Below are the code and all the weights of a small trained network. Each question names an input and a class and asks about switching units off, where a switched-off unit gives its printed mean instead of its output.

import numpy as np


def w(rows, s, z=0):
    codes = np.array(rows[::2]) - 128.0
    scale = np.full(codes.shape[1], s)
    scale[-1] = z or s
    return codes * scale


def f(y):
    return y / 2 * (1 + np.tanh(0.7978845608 * (y + 0.044715 * y**3)))


def log_softmax(a):
    a = a - a.max(-1, keepdims=True)
    return a - np.log(np.exp(a).sum(-1, keepdims=True))


def net(x, mask):
    res = np.array(x, float).reshape(1, 6) / 4 @ E
    y = f(res @ A[0][:, :-1].T + A[0][:, -1])
    res = res + np.where(mask, y, B[0][:, -1]) @ B[0][:, :-1]
    return log_softmax(res[-1] @ U[:, :-1].T + U[:, -1])


A, B = {}, {}
E = w([
[158,105,185,99,76,124,97,2,150,193,154],'x0',
[207,42,117,160,107,64,160,113,200,145,154],'x1',
[144,131,146,152,104,154,55,109,86,166,76],'x2',
[127,117,91,89,114,123,151,151,133,118,120],'x3',
[140,145,107,147,137,163,94,136,49,151,78],'x4',
[111,90,64,38,59,156,135,126,127,153,148],'x5',
],0.0094)
A[0] = w([
[119,153,134,83,103,242,67,96,81,163,136,164],'N0',
[100,148,220,211,221,95,131,154,160,124,151,206],'N1',
[173,40,85,114,118,63,202,138,241,106,168,201],'N2',
[94,177,39,115,150,174,78,224,1,93,69,177],'N3',
[93,173,55,130,165,185,91,226,56,100,41,158],'N4',
[106,189,196,185,197,123,93,69,103,54,106,255],'N5',
[199,76,181,161,107,117,78,53,131,200,104,214],'N6',
[94,128,32,38,104,86,221,142,234,121,156,208],'N7',
[119,200,180,191,166,100,98,139,96,69,96,199],'N8',
[171,60,134,130,95,129,102,70,133,169,136,132],'N9',
[93,168,58,132,143,196,99,197,8,95,64,195],'N10',
[114,172,141,65,51,230,79,51,79,173,112,179],'N11',
[113,160,159,57,100,172,75,55,86,185,145,178],'N12',
],0.0063,0.0023)
B[0] = w([
[56,119,131,73,139,196,75,138,35,104,82,193],'N0',
[165,194,218,135,120,172,132,134,245,87,120,197],'N1',
[179,128,92,62,87,69,215,123,189,68,215,230],'N2',
[177,49,52,175,211,224,126,209,30,181,204,249],'N3',
[186,75,72,204,202,229,143,223,114,192,179,236],'N4',
[119,170,242,190,181,189,71,133,160,122,65,203],'N5',
[194,153,102,163,41,10,85,33,119,253,76,198],'N6',
[63,33,83,99,120,143,186,187,131,34,147,223],'N7',
[159,215,168,184,188,183,95,188,183,113,151,193],'N8',
[154,108,77,104,57,81,145,84,95,171,115,171],'N9',
[146,43,41,206,246,231,88,245,36,220,185,240],'N10',
[54,71,198,73,153,123,52,112,17,115,52,213],'N11',
[56,124,167,20,104,145,84,117,91,133,41,196],'N12',
],0.0057,0.011)
U = w([
[140,121,87,194,196,178,107,175,77,172,155,143],'0',
[182,135,111,160,76,59,122,78,147,188,116,2],'1',
[48,125,158,78,114,126,68,102,68,138,66,117],'2',
[137,207,212,175,157,133,111,125,188,87,109,174],'3',
[114,111,81,95,108,104,228,148,170,2,188,169],'4',
],0.0083,0.00093)

Each question gives the input, the list of numbers given to net, and the class t.
The units are the neurons (one row each of A and B). Each row of codes is followed by its name. A weight is (code - 128) times the scale printed after its matrix; where a second scale follows, it is the last column's (A, B and U).
mask holds one flag per neuron, in row order. A switched-off neuron (its flag False) gives its mean, the last column of its row in B, instead of its output. The means were averaged over made-up inputs and are rounded, as every weight is.
A unit's drop is (log p(t) with every unit on - log p(t) with that unit switched off) / (log p(t) with every unit on - log p(t) with every unit switched off).
The circuit of an input: a set's keep is (log p(t) with only the set's units on - log p(t) with every unit switched off) / (log p(t) with every unit on - log p(t) with every unit switched off). Starting from the 12 units with the biggest drops (on a tie, the unit counted first), units are removed one at a time, each time the one whose removal leaves the highest keep (on an exact tie, the one counted first), for as long as the keep stays at least 0.8.
circuit, biggest first: the units of the circuit, biggest drop first
unit that matters most: the unit with the biggest drop
k most important neurons: the k neurons with the biggest drops, biggest first
drop when u is switched off: that unit's drop, to one decimal
input [4,7,-8,0,0,-8], class 4: circuit, biggest first : N2
input [4,-4,5,2,6,6], class 2: 2 most important neurons : N11, N12
input [-4,1,8,-8,0,-8], class 3: circuit, biggest first : N1, N5
input [5,7,2,0,6,7], class 1: 2 most important neurons : N6, N9
input [-7,5,4,8,0,8], class 4: 2 most important neurons : N7, N2
input [4,5,-3,-6,0,-6], class 1: 2 most important neurons : N6, N9
input [-1,-5,-7,-6,2,-8], class 3: 2 most important neurons : N1, N5
input [4,8,-2,3,-1,7], class 4: 2 most important neurons : N7, N2
input [1,8,-7,-7,5,-2], class 1: 2 most important neurons : N6, N7
input [7,4,1,-5,4,-8], class 1: 2 most important neurons : N6, N9
input [-1,6,4,-7,1,8], class 1: drop when N0 is switched off : 0.0
input [5,-4,-6,7,6,-7], class 3: drop when N5 is switched off : 0.1
input [5,8,-1,4,-1,-3], class 1: drop when N6 is switched off : 0.9
input [-8,3,7,-2,-5,-6], class 3: unit that matters most : N1
